Below is a small trained network, with its code and all its weights. Each question gives an input and a class and asks what happens when units are switched off, that is, made to give their printed mean instead of their output.

import numpy as np


def w(rows, s, z=0):
    codes = np.array(rows[::2]) - 128.0
    scale = np.full(codes.shape[1], s)
    scale[-1] = z or s
    return codes * scale


def norm(h):
    return h / np.sqrt((h * h).mean(-1, keepdims=True) + 1e-5)


def f(y):
    return y / 2 * (1 + np.tanh(0.7978845608 * (y + 0.044715 * y**3)))


def log_softmax(a):
    a = a - a.max(-1, keepdims=True)
    return a - np.log(np.exp(a).sum(-1, keepdims=True))


def net(x, mask):
    res = np.array(x, float).reshape(1, 7) / 4 @ E
    u = 0
    for l in range(3):
        y = f(norm(res) @ A[l][:, :-1].T + A[l][:, -1])
        res = res + np.where(mask[u : u + 3], y, B[l][:, -1]) @ B[l][:, :-1]
        u += 3
    return log_softmax(norm(res)[-1] @ U[:, :-1].T + U[:, -1])


A, B = {}, {}
E = w([
[118,127,135,116,122,127,130,145,120,124,113,123],'x0',
[129,127,119,127,134,119,131,137,136,118,133,143],'x1',
[65,61,155,118,169,136,119,137,197,119,163,81],'x2',
[153,74,140,148,114,57,120,104,99,45,139,65],'x3',
[128,134,138,133,131,134,124,126,121,128,141,126],'x4',
[108,138,178,156,244,158,104,112,156,103,77,132],'x5',
[129,135,127,135,135,126,133,128,124,135,134,121],'x6',
],0.012)
A[0] = w([
[83,83,130,106,101,124,147,149,161,144,186,97,19],'0.n0',
[173,80,133,145,105,59,124,106,84,28,146,57,17],'0.n1',
[177,82,153,173,139,56,123,90,83,2,106,66,1],'0.n2',
],0.02,0.0041)
B[0] = w([
[163,102,68,103,168,100,67,103,100,48,130,50,184],'0.n0',
[5,127,156,198,29,123,170,59,163,182,100,218,245],'0.n1',
[238,129,106,86,222,134,106,183,89,53,147,44,252],'0.n2',
],0.012,0.026)
A[1] = w([
[207,125,100,54,60,130,150,202,117,200,217,124,65],'1.n0',
[33,58,92,41,143,162,81,153,234,196,216,78,4],'1.n1',
[4,30,198,138,196,157,158,147,232,103,171,64,106],'1.n2',
],0.018,0.0015)
B[1] = w([
[34,85,97,114,118,118,94,71,157,110,146,100,217],'1.n0',
[147,197,72,91,204,141,134,110,57,39,167,84,218],'1.n1',
[42,162,139,81,106,182,122,141,181,252,140,194,250],'1.n2',
],0.011,0.012)
A[2] = w([
[91,94,68,125,94,103,62,42,127,116,102,118,178],'2.n0',
[91,134,152,86,252,169,70,130,172,138,110,107,1],'2.n1',
[161,192,157,201,54,116,196,121,92,172,76,249,160],'2.n2',
],0.02,0.00097)
B[2] = w([
[123,195,151,99,160,173,143,163,137,190,133,175,251],'2.n0',
[150,81,159,183,54,86,149,126,135,135,104,146,225],'2.n1',
[194,2,167,168,92,83,107,155,176,127,103,97,194],'2.n2',
],0.012,0.026)
U = w([
[17,187,135,87,126,179,128,123,159,219,158,182,85],'0',
[167,28,193,203,74,98,141,149,160,151,88,138,67],'1',
[229,165,68,80,254,142,90,156,22,23,153,19,254],'2',
],0.0079,0.0022)

Each question gives the input, the list of numbers given to net, and the class t.
The units are the neurons (one row each of A and B). Each row of codes is followed by its name. A weight is (code - 128) times the scale printed after its matrix; where a second scale follows, it is the last column's (A, B and U).
mask holds one flag per neuron, layer by layer. A switched-off neuron (its flag False) gives its mean, the last column of its row in B, instead of its output. The means were averaged over made-up inputs and are rounded, as every weight is.
A unit's drop is (log p(t) with every unit on - log p(t) with that unit switched off) / (log p(t) with every unit on - log p(t) with every unit switched off).
The circuit of an input: a set's keep is (log p(t) with only the set's units on - log p(t) with every unit switched off) / (log p(t) with every unit on - log p(t) with every unit switched off). Starting from all 9 units, units are removed one at a time, each time the one whose removal leaves the highest keep (on an exact tie, the one counted first), for as long as the keep stays at least 0.8.
units of the circuit, in order: the units of the circuit, biggest drop first
unit that matters most: the unit with the biggest drop
top k neurons: the k neurons with the biggest drops, biggest first
k most important neurons of layer l: the k neurons of layer l with the biggest drops, biggest first
drop when u is switched off: that unit's drop, to one decimal
input [-7,4,-3,4,-6,8,-1], class 2: units of the circuit, in order => [0.n2]
input [-2,6,6,-2,5,-2,-5], class 2: top 2 neurons => [0.n1 0.n0]
input [6,5,2,-7,-4,-4,-8], class 2: top 2 neurons => [0.n1 1.n1]
input [-1,-3,7,1,2,-3,7], class 0: top 2 neurons => [0.n2 1.n2]
input [-5,2,6,5,0,0,3], class 0: top 2 neurons => [0.n1 2.n2]
input [8,6,-8,-4,1,2,-5], class 1: top 2 neurons => [0.n2 0.n0]
input [-6,-1,-8,1,1,8,-3], class 2: top 4 neurons => [0.n1 1.n2 2.n2 1.n0]
input [7,6,-8,-2,-3,-2,-1], class 0: top 3 neurons => [0.n2 1.n0 0.n1]
input [8,4,-3,-1,2,-2,2], class 0: top 2 neurons => [0.n2 0.n1]
input [-6,2,5,-8,0,-6,-2], class 2: top 2 neurons => [0.n1 1.n1]
input [-6,6,5,-5,2,0,-5], class 2: top 4 neurons => [1.n1 0.n1 0.n0 2.n0]
input [3,-2,8,-8,6,0,3], class 2: top 2 neurons => [1.n1 0.n1]
input [8,7,1,5,-3,-8,-8], class 0: 2 most important neurons of layer 0 => [0.n1 0.n0]
input [7,0,-1,5,5,4,5], class 2: unit that matters most => 0.n2
input [1,-5,3,-1,-5,5,1], class 0: 2 most important neurons of layer 0 => [0.n2 0.n1]
input [6,0,2,1,1,-1,-5], class 0: 2 most important neurons of layer 0 => [0.n1 0.n0]
input [7,1,-1,-7,-3,3,2], class 1: drop when 2.n0 is switched off => 0.0
input [-1,0,-4,-8,-8,8,-6], class 1: drop when 0.n2 is switched off => 0.1
input [-3,-4,-6,-4,4,5,0], class 1: drop when 0.n2 is switched off => 1.7
input [1,-1,7,-8,7,-5,-8], class 2: unit that matters most => 1.n1
input [-7,-6,-6,-1,-1,-2,-7], class 0: 2 most important neurons of layer 0 => [0.n2 0.n1]
